Small tables with named rows and columns. After each table, cells are looked up by row and column.

Table bunidag
         bigab  zito  tofor  vodidil  rubosu  rezape  donika
nin        249   208    163      173     185     181     194
sopesa     193   223    214      217     154     164     217
damuguk     96    39     92       56     149     147      74
viko        63   194    102      154     124     127      99
nepipag    155   150    182      166     109      94     184

bigab of nin = 249
vodidil of nin = 173
tofor of sopesa = 214
bigab of damuguk = 96
tofor of viko = 102
rezape of sopesa = 164
bigab of viko = 63
tofor of damuguk = 92
rubosu of nin = 185
vodidil of viko = 154
rubosu of sopesa = 154
zito of sopesa = 223
zito of damuguk = 39
tofor of nepipag = 182
bigab of sopesa = 193
donika of viko = 99
rubosu of viko = 124
donika of nin = 194
Row with the largest zito: sopesa

nazapem:
        ruk  det  detaf  bev  lile  navepos  vem
tozeg   106   55     73   49    99       72  188
tad      88   81    113   48    90       90  203
puz     107   53     68   52    97       70  178
vuzemu  100   65     91   45    98       80  204

vuzemu, detaf: 91
tad, det: 81
tad, vem: 203
puz, det: 53
tad, bev: 48
tad, lile: 90
tozeg, navepos: 72
puz, vem: 178
tozeg, detaf: 73
vuzemu, ruk: 100
tozeg, ruk: 106
tad, ruk: 88
puz, ruk: 107
puz, bev: 52
vuzemu, vem: 204
tozeg, lile: 99
tad, navepos: 90
puz, detaf: 68
puz, lile: 97
tozeg, det: 55
Which row has the largest bev? puz

nif
cols = dotigiv, lus, vivileg, nivi, gavela, fupob, ruso
rig: [88, 48, 87, 93, 107, 155, 151]
pugak: [112, 108, 114, 133, 118, 140, 128]
bilel: [160, 203, 166, 170, 132, 111, 100]
koz: [90, 48, 95, 90, 121, 154, 159]
led: [99, 93, 92, 116, 112, 152, 138]
kal: [169, 204, 167, 171, 142, 106, 103]
pes: [82, 38, 84, 85, 111, 155, 157]

What is the dotigiv of led in nif? 99
What is the ruso of koz in nif? 159
What is the dotigiv of bilel in nif? 160
What is the fupob of koz in nif? 154
What is the vivileg of kal in nif? 167
What is the nivi of koz in nif? 90
What is the vivileg of led in nif? 92
What is the gavela of pes in nif? 111
What is the gavela of koz in nif? 121

peme:
	kabe	misonat	vid	sizusun	likasi	teliz	gadi	ril	lemag
bifeka	-0.4	0.3	0.2	0.5	0.5	0.6	0.2	0.0	-0.1
pidonu	0.3	0.8	0.1	0.5	0.1	0.4	0.6	0.1	-0.6
bipas	0.8	0.3	0.1	0.2	-0.2	0.1	0.0	0.0	0.8

ril of pidonu = 0.1
ril of bifeka = 0.0
vid of bipas = 0.1
vid of bifeka = 0.2
sizusun of pidonu = 0.5
kabe of pidonu = 0.3
gadi of bipas = 0.0
vid of pidonu = 0.1
teliz of bifeka = 0.6
misonat of bifeka = 0.3
ril of bipas = 0.0
sizusun of bipas = 0.2
lemag of bipas = 0.8
Which row has the largest teliz? bifeka

vizup =
	sog	nako	mufo	sil	vum	paga	devizuk
vola	4.142	18.649	-8.458	-4.611	15.178	-9.598	-13.341
neropu	8.598	87.271	-86.040	-40.740	79.495	-79.681	-81.513
libo	2.194	2.538	8.942	-2.295	9.201	1.252	13.053
rit	12.373	7.415	3.998	-5.820	5.270	1.905	8.815
galobon	-7.733	0.282	10.164	11.296	4.259	5.521	1.619
fotelo	1.560	4.033	7.481	0.152	2.372	1.234	-2.095
fopubib	2.533	-3.793	14.912	12.468	-3.791	18.087	16.006
geni	1.023	-3.033	13.547	17.443	-2.511	17.723	14.325
paruma	-2.238	-12.996	26.502	0.543	-8.797	16.766	23.764
seremaf	2.785	-8.617	21.324	1.486	-7.636	15.804	20.288
zivat	6.173	57.785	-52.193	-25.775	55.612	-54.095	-51.657

What is the mufo of neropu in vizup? -86.040
What is the vum of geni in vizup? -2.511
What is the mufo of paruma in vizup? 26.502
What is the sil of fopubib in vizup? 12.468
What is the devizuk of fopubib in vizup? 16.006
What is the paga of neropu in vizup? -79.681
What is the sil of neropu in vizup? -40.740
What is the devizuk of rit in vizup? 8.815
What is the devizuk of libo in vizup? 13.053
What is the sog of vola in vizup? 4.142
What is the devizuk of paruma in vizup? 23.764
What is the mufo of zivat in vizup? -52.193
What is the sil of fotelo in vizup? 0.152
What is the sog of seremaf in vizup? 2.785
What is the vum of libo in vizup? 9.201
What is the devizuk of seremaf in vizup? 20.288
Row with the largest sog: rit

